[[-28  -5  43  18]
 [  3  -1   4   2]
 [ -1   1   3   1]
 [  3   1   1   4]]
:
[[-28  -5]
 [  3  -1]
 [ -1   1]]

[[ -1 -36  -9 -43]
 [  0  -1  -2   0]
 [  0   3  -1  -1]
 [  0   1  -4  -3]]
:
[[ -1 -36]
 [  0  -1]
 [  0   3]]

[[-37 -39 -43 -45 -46]
 [-36 -39 -41 -46 -46]
 [-39  39  -7 -30  50]
 [-43 -14  33  40  22]
 [-35 -40 -42 -44 -46]]
:
[[-37 -39]
 [-36 -39]
 [-39  39]]

[[  9  26   1]
 [-14 -12 -27]
 [-19  18  17]
 [ -2  -8 -50]
 [ 15  -9 -24]]
:
[[  9  26]
 [-14 -12]
 [-19  18]]

[[ 31  44  17  21]
 [-16  14  25 -20]
 [ 15  44   3   2]]
:
[[ 31  44]
 [-16  14]
 [ 15  44]]

[[-18 -18  24]
 [ 36  38 -29]
 [  6  10 -14]
 [  8  22 -42]
 [-51 -30 -18]]
:
[[-18 -18]
 [ 36  38]
 [  6  10]]
---
[[ -7 -36  17  12]
 [ 29  16   5 -32]
 [  7  -5  37 -11]
 [ 35 -20  -1 -30]
 [ 27 -36  -5 -17]
 [ -9  17  56  -2]]
:
[[ -9  17  56  -2]
 [ -7 -36  17  12]
 [ 29  16   5 -32]
 [  7  -5  37 -11]
 [ 35 -20  -1 -30]
 [ 27 -36  -5 -17]]

[[ -9  34  -2 -10 -36  -4]
 [ -6 -11   2  21   7   8]
 [-13 -10   9   3  19  16]
 [  1  -3 -17  13 -28  48]
 [ 20 -36  -8  10  29  14]]
:
[[ 20 -36  -8  10  29  14]
 [ -9  34  -2 -10 -36  -4]
 [ -6 -11   2  21   7   8]
 [-13 -10   9   3  19  16]
 [  1  -3 -17  13 -28  48]]

[[ -7 -21   8 -11 -42  -1]
 [ 32  34  -5  20 -27   3]
 [-25   9   7   7  50   7]
 [ 26  24   1  -8  25  -5]]
:
[[ 26  24   1  -8  25  -5]
 [ -7 -21   8 -11 -42  -1]
 [ 32  34  -5  20 -27   3]
 [-25   9   7   7  50   7]]

[[-32  20  15   7  30   4  39]
 [ 10  22 -10  -6 -10  22  15]
 [ 44   0  22 -27 -27  14  17]
 [-33  17 -12 -14  14 -17 -14]]
:
[[-33  17 -12 -14  14 -17 -14]
 [-32  20  15   7  30   4  39]
 [ 10  22 -10  -6 -10  22  15]
 [ 44   0  22 -27 -27  14  17]]

[[ -4 -23 -10   6  -9 -17]
 [  5  29 -12  25   4 -22]
 [ -6 -45  11  -2  23 -26]
 [ 14 -18 -31  -7  11 -20]
 [ 15  -1 -15 -13  40 -35]]
:
[[ 15  -1 -15 -13  40 -35]
 [ -4 -23 -10   6  -9 -17]
 [  5  29 -12  25   4 -22]
 [ -6 -45  11  -2  23 -26]
 [ 14 -18 -31  -7  11 -20]]

[[-24 -24  21 -23  43 -23 -23  27 -15 -18  13]
 [  9   5 -21   1  -8  -4  12 -22  -1   5   2]
 [-18   7  22  -9 -48   5 -22  28 -27 -20   2]
 [-19   1  20   7  22 -12 -16  18  18 -20  -4]
 [  4  20  -7  19 -29  22   7 -10   5  -6 -16]
 [  6   1 -17 -10 -17  17   5 -11 -31   3   2]]
:
[[  6   1 -17 -10 -17  17   5 -11 -31   3   2]
 [-24 -24  21 -23  43 -23 -23  27 -15 -18  13]
 [  9   5 -21   1  -8  -4  12 -22  -1   5   2]
 [-18   7  22  -9 -48   5 -22  28 -27 -20   2]
 [-19   1  20   7  22 -12 -16  18  18 -20  -4]
 [  4  20  -7  19 -29  22   7 -10   5  -6 -16]]

[[-30  27 -22]
 [ 39 -29 -38]
 [-44  -1  18]
 [-45   6  45]
 [ -4  30 -44]
 [ 32 -33  38]
 [-44 -25  18]]
:
[[-44 -25  18]
 [-30  27 -22]
 [ 39 -29 -38]
 [-44  -1  18]
 [-45   6  45]
 [ -4  30 -44]
 [ 32 -33  38]]

[[-14  -8  25 -12]
 [ 26  22 -45  20]
 [  8   0 -15  12]
 [-31  -4  -8 -10]
 [-18   2  -2   2]
 [ -8  -8  23  11]
 [ 10  13 -17   8]
 [-37  -7 -22  16]
 [ 22  13 -11  17]
 [-36 -21 -16  22]
 [-33 -16 -15  -7]]
:
[[-33 -16 -15  -7]
 [-14  -8  25 -12]
 [ 26  22 -45  20]
 [  8   0 -15  12]
 [-31  -4  -8 -10]
 [-18   2  -2   2]
 [ -8  -8  23  11]
 [ 10  13 -17   8]
 [-37  -7 -22  16]
 [ 22  13 -11  17]
 [-36 -21 -16  22]]

[[ 15 -10  56   5]
 [ 10  12 -25 -28]
 [-35 -24  -8 -15]
 [-43 -20 -33  17]
 [-17 -15  18  19]
 [ 35  26   2  -8]
 [ 14  17 -11  33]
 [ 12 -13  37 -30]
 [-23 -22  38  37]
 [ -9  12 -39  23]
 [ 13  -6  35 -15]
 [ 10 -10  41 -19]]
:
[[ 10 -10  41 -19]
 [ 15 -10  56   5]
 [ 10  12 -25 -28]
 [-35 -24  -8 -15]
 [-43 -20 -33  17]
 [-17 -15  18  19]
 [ 35  26   2  -8]
 [ 14  17 -11  33]
 [ 12 -13  37 -30]
 [-23 -22  38  37]
 [ -9  12 -39  23]
 [ 13  -6  35 -15]]
---
[[ 29  16  39   8]
 [  0  27  13  25]
 [-21  16  53 -11]
 [ -1  -3   9  -5]
 [  3  20  13  15]]
:
[[ 29  16]
 [  0  27]
 [-21  16]]

[[-35 -18 -10]
 [ 13  12   8]
 [-17  -5  50]
 [-17 -25   2]]
:
[[-35 -18]
 [ 13  12]
 [-17  -5]]

[[-23 -25  -8  -1 -11]
 [ -5 -38   1  21  -7]
 [-22 -40   1  37 -27]
 [ 47 -18 -12  -2  -8]]
:
[[-23 -25]
 [ -5 -38]
 [-22 -40]]

[[  1 -13 -34  20 -54]
 [ -5 -30 -34  27 -38]
 [ -3 -22 -34  24 -47]
 [ -8 -43 -34  23  -7]]
:
[[  1 -13]
 [ -5 -30]
 [ -3 -22]]

[[ -5 -42  11  10   3]
 [ -9  39  10 -16 -17]
 [ 10 -21 -16  14   6]
 [-24 -45  15   4 -16]
 [ -3   5   8  20  -7]]
:
[[ -5 -42]
 [ -9  39]
 [ 10 -21]]

[[  1 -40   4  -6]
 [ -4 -22   1  -6]
 [ -6  -3  -7  -4]
 [ -2  12 -14   3]]
:
[[  1 -40]
 [ -4 -22]
 [ -6  -3]]

[[ 3 48 -3  4 -3]
 [29 -1  0  2  0]
 [ 3 -1 -1  0 -4]
 [-2  2  2  0  4]]
:
[[ 3 48]
 [29 -1]
 [ 3 -1]]

[[  0  -7  17]
 [ 24 -26  37]
 [ 23 -43  25]
 [  0  -5  -1]
 [-38  43   7]]
:
[[  0  -7]
 [ 24 -26]
 [ 23 -43]]

[[  4   4   5  -5   2]
 [  1   2   3  -4   0]
 [ -1   1   1  -2   0]
 [ 42 -37  55 -49   9]]
:
[[ 4  4]
 [ 1  2]
 [-1  1]]
